Below are the code and all the weights of a small trained network. Each question names an input and a target symbol and asks about switching units off, where a switched-off unit gives its printed mean instead of its output.

import numpy as np


def w(rows, s, z=0):
    codes = np.array(rows[::2]) - 128.0
    scale = np.full(codes.shape[1], s)
    scale[-1] = z or s
    return codes * scale


def norm(h):
    return h / np.sqrt((h * h).mean(-1, keepdims=True) + 1e-5)


def f(y):
    return y / 2 * (1 + np.tanh(0.7978845608 * (y + 0.044715 * y**3)))


def softmax(a):
    e = np.exp(a - a.max(-1, keepdims=True))
    return e / e.sum(-1, keepdims=True)


def log_softmax(a):
    a = a - a.max(-1, keepdims=True)
    return a - np.log(np.exp(a).sum(-1, keepdims=True))


def net(x, mask):
    ids = ['ΓΘΛΞΣΦαβδεζμπτω'.index(c) for c in x.split()]
    T = len(ids)
    res = E[ids] + P[:T]
    u = 0
    for l in range(2):
        q, k, v = (norm(res) @ M[l].T for M in (Q, K, V))
        z = softmax(np.where(np.tri(T) > 0, q @ k.T / 3**0.5, -1e9)) @ v
        res = res + np.where(mask[u], z, O[l][:, -1]) @ O[l][:, :-1]
        u += 1
        y = f(norm(res) @ A[l][:, :-1].T + A[l][:, -1])
        res = res + np.where(mask[u : u + 8], y, B[l][:, -1]) @ B[l][:, :-1]
        u += 8
    return log_softmax(norm(res)[-1] @ U[:, :-1].T + U[:, -1])


Q, K, V, O, A, B = {}, {}, {}, {}, {}, {}
E = w([
[104,140,129,97],'Γ',
[203,165,202,198],'Θ',
[101,135,81,201],'Λ',
[97,124,123,85],'Ξ',
[92,83,77,100],'Σ',
[127,149,149,131],'Φ',
[192,83,88,103],'α',
[105,159,131,100],'β',
[100,159,128,97],'δ',
[133,38,186,129],'ε',
[97,117,173,168],'ζ',
[123,194,86,145],'μ',
[218,130,157,62],'π',
[112,237,1,74],'τ',
[99,89,133,89],'ω',
],0.02)
P = w([
[124,105,125,222],'0',
[115,31,120,241],'1',
[111,83,111,231],'2',
[96,114,104,206],'3',
[69,161,79,177],'4',
[93,197,104,192],'5',
[66,227,88,166],'6',
[68,255,98,175],'7',
[69,245,102,188],'8',
],0.0033)
Q[0] = w([
[252,177,118,140],'0.h0',
[154,74,132,160],'0.h0',
[160,105,182,80],'0.h0',
],0.004)
K[0] = w([
[135,133,128,1],'0.h0',
[101,96,90,221],'0.h0',
[108,185,131,20],'0.h0',
],0.003)
V[0] = w([
[172,115,70,78],'0.h0',
[155,41,66,129],'0.h0',
[120,84,254,55],'0.h0',
],0.0071)
O[0] = w([
[161,54,77,215,10],'0.h0',
[3,140,74,123,222],'0.h0',
[90,210,229,22,249],'0.h0',
],0.006,0.002)
A[0] = w([
[123,236,255,194,98],'0.n0',
[31,192,107,99,88],'0.n1',
[134,227,115,127,86],'0.n2',
[87,106,180,186,125],'0.n3',
[58,152,39,26,119],'0.n4',
[18,74,150,177,254],'0.n5',
[106,207,147,156,13],'0.n6',
[107,153,200,137,63],'0.n7',
],0.0088,0.0035)
B[0] = w([
[139,54,225,204,171],'0.n0',
[87,68,174,145,177],'0.n1',
[93,190,2,161,144],'0.n2',
[84,133,115,207,168],'0.n3',
[138,44,167,175,182],'0.n4',
[155,187,174,232,254],'0.n5',
[193,71,115,60,131],'0.n6',
[44,126,160,74,146],'0.n7',
],0.0072,0.0082)
Q[1] = w([
[138,216,131,39],'1.h0',
[161,100,202,90],'1.h0',
[42,23,154,255],'1.h0',
],0.0087)
K[1] = w([
[204,109,198,92],'1.h0',
[120,105,164,2],'1.h0',
[39,159,132,142],'1.h0',
],0.0088)
V[1] = w([
[117,254,142,30],'1.h0',
[31,65,93,196],'1.h0',
[181,56,23,121],'1.h0',
],0.0069)
O[1] = w([
[145,53,143,175,2],'1.h0',
[165,9,107,83,246],'1.h0',
[92,136,212,118,27],'1.h0',
],0.011,0.0057)
A[1] = w([
[89,124,213,51,129],'1.n0',
[106,158,69,169,2],'1.n1',
[72,120,167,98,65],'1.n2',
[3,184,75,173,170],'1.n3',
[82,121,123,164,66],'1.n4',
[205,74,177,95,203],'1.n5',
[126,101,184,170,76],'1.n6',
[189,87,129,78,180],'1.n7',
],0.012,0.0029)
B[1] = w([
[51,226,150,91,196],'1.n0',
[150,143,91,47,149],'1.n1',
[61,161,141,162,156],'1.n2',
[185,196,194,100,192],'1.n3',
[167,104,102,194,163],'1.n4',
[161,100,74,1,254],'1.n5',
[59,128,86,109,246],'1.n6',
[240,80,199,143,168],'1.n7',
],0.0067,0.0058)
U = w([
[144,18,43,178,4],'Γ',
[124,123,238,236,16],'Θ',
[149,148,120,118,12],'Λ',
[133,124,40,255,242],'Ξ',
[163,160,71,64,183],'Σ',
[140,137,118,143,63],'Φ',
[219,102,233,173,24],'α',
[106,195,7,34,93],'β',
[10,188,132,93,222],'δ',
[84,141,89,103,149],'ε',
[254,96,104,58,169],'ζ',
[123,143,130,132,24],'μ',
[140,128,113,109,4],'π',
[183,159,128,123,235],'τ',
[182,219,216,68,167],'ω',
],0.0096,0.0028)

Each question gives the input, a string of symbols that net reads in full, and the target symbol t.
The units are the heads (3 rows each of Q, K, V and O) and the neurons (one row each of A and B). Each row of codes is followed by its name. A weight is (code - 128) times the scale printed after its matrix; where a second scale follows, it is the last column's (O, A, B and U).
mask holds one flag per unit, layer by layer, with each layer's heads first. A switched-off unit (its flag False) gives its mean, the last column of its rows in O or B, instead of its output. The means were averaged over made-up inputs and are rounded, as every weight is.
A unit's drop is (log p(t) with every unit on - log p(t) with that unit switched off) / (log p(t) with every unit on - log p(t) with every unit switched off).
unit that matters most: the unit with the biggest drop
top k neurons: the k neurons with the biggest drops, biggest first
top k neurons in layer l: the k neurons of layer l with the biggest drops, biggest first
drop when u is switched off: that unit's drop, to one decimal
input ω Γ Λ Γ, target Γ: unit that matters most : 0.h0
input Λ ζ Λ ε Λ ε, target Γ: top 3 neurons : 0.n3; 0.n5; 1.n3
input β δ ε, target ζ: top 3 neurons : 0.n0; 1.n5; 0.n2
input ω π Λ Θ α ω ε Λ ε, target Γ: top 2 neurons in layer 0 : 0.n5; 0.n3
input Γ δ ε, target ζ: top 2 neurons in layer 0 : 0.n0; 0.n1
input ε Λ π, target ω: top 2 neurons : 0.n5; 0.n3
input β δ Γ, target ζ: top 2 neurons in layer 0 : 0.n5; 0.n0
input δ δ δ β, target ζ: top 2 neurons in layer 0 : 0.n5; 0.n0
input Γ Λ ω, target Γ: top 4 neurons in layer 0 : 0.n5; 0.n7; 0.n6; 0.n1
input δ ε α Λ Φ, target Γ: top 2 neurons in layer 0 : 0.n2; 0.n6
input ζ ω Λ ω, target Γ: top 2 neurons : 0.n5; 1.n3
input ζ Ξ Λ β δ β, target ζ: drop when 1.h0 is switched off : 0.1
input Φ ε ε ω α τ Σ, target Γ: drop when 1.n0 is switched off : 0.1
input Σ ε Γ ε ε, target δ: drop when 1.n0 is switched off : 0.2
input ε α ε, target Ξ: drop when 0.n2 is switched off : -0.1
input δ ε ε, target δ: top neuron in layer 0 : 0.n0
